Questions about the matrix below.
1) Which number is the fifth-last entry, reading row by row?
2) Which number is the top-left entry?
3) Which number is the bottom-right entry?
4) Which number is the entry directly below the smallest entry?
5) Which number is the entry directly below the largest entry?
6) Which number is the largest entry in the first row?
7) Which number is the 4th entry from the end, reading row by row?
8) Which number is the first entry in the row that holds the largest entry?
[[133 145 125 125 129 116 139 144 137 131 120 124 129 139 118]
 [124 133 119 120 122 122 144 129 144 118 122 138 132 134 133]
 [124 111 142 137 131 145 134 122 119 128 123 120 123 133 133]
 [128 123 133 135 129 131 121 119 130 115 144 124 128 122 138]
 [127 132 111 139 137 111 113 119 135 118 151 137 134 113 131]
 [134 129 127 113 118 131 140 135 135 130 111 132 127 139 130]
 [122 138 138 125 127 138 130 136 122 139 117 123 132 129 115]
 [138 123 120 125 127 129 115 120 134 124 134 135 132 121 134]
 [119 134 129 117 120 120 126 127 122 116 141 131 121 122 132]
 [138 135 128 118 125 123 127 135 129 135 123 121 126 132 126]
 [126 127 119 117 122 133 127 125 130 133 118 142 134 123 127]
 [134 136 126 117 123 140 115 132 127 137 117 137 137 124 114]
 [113 125 126 124 126 120 130 119 122 108 144 134 120 125 134]
 [146 126 134 138 132 135 128 137 133 137 119 121 130 138 124]]
1) 119
2) 133
3) 124
4) 137
5) 111
6) 145
7) 121
8) 127

Read these off the row that follows.
1) Read off the first entry.
2) Read off the entry just right of the largest entry.
3) Read off the entry just right of 136.
153,133,128,107,126,106,136,149,119,119,130
1) 153
2) 133
3) 149
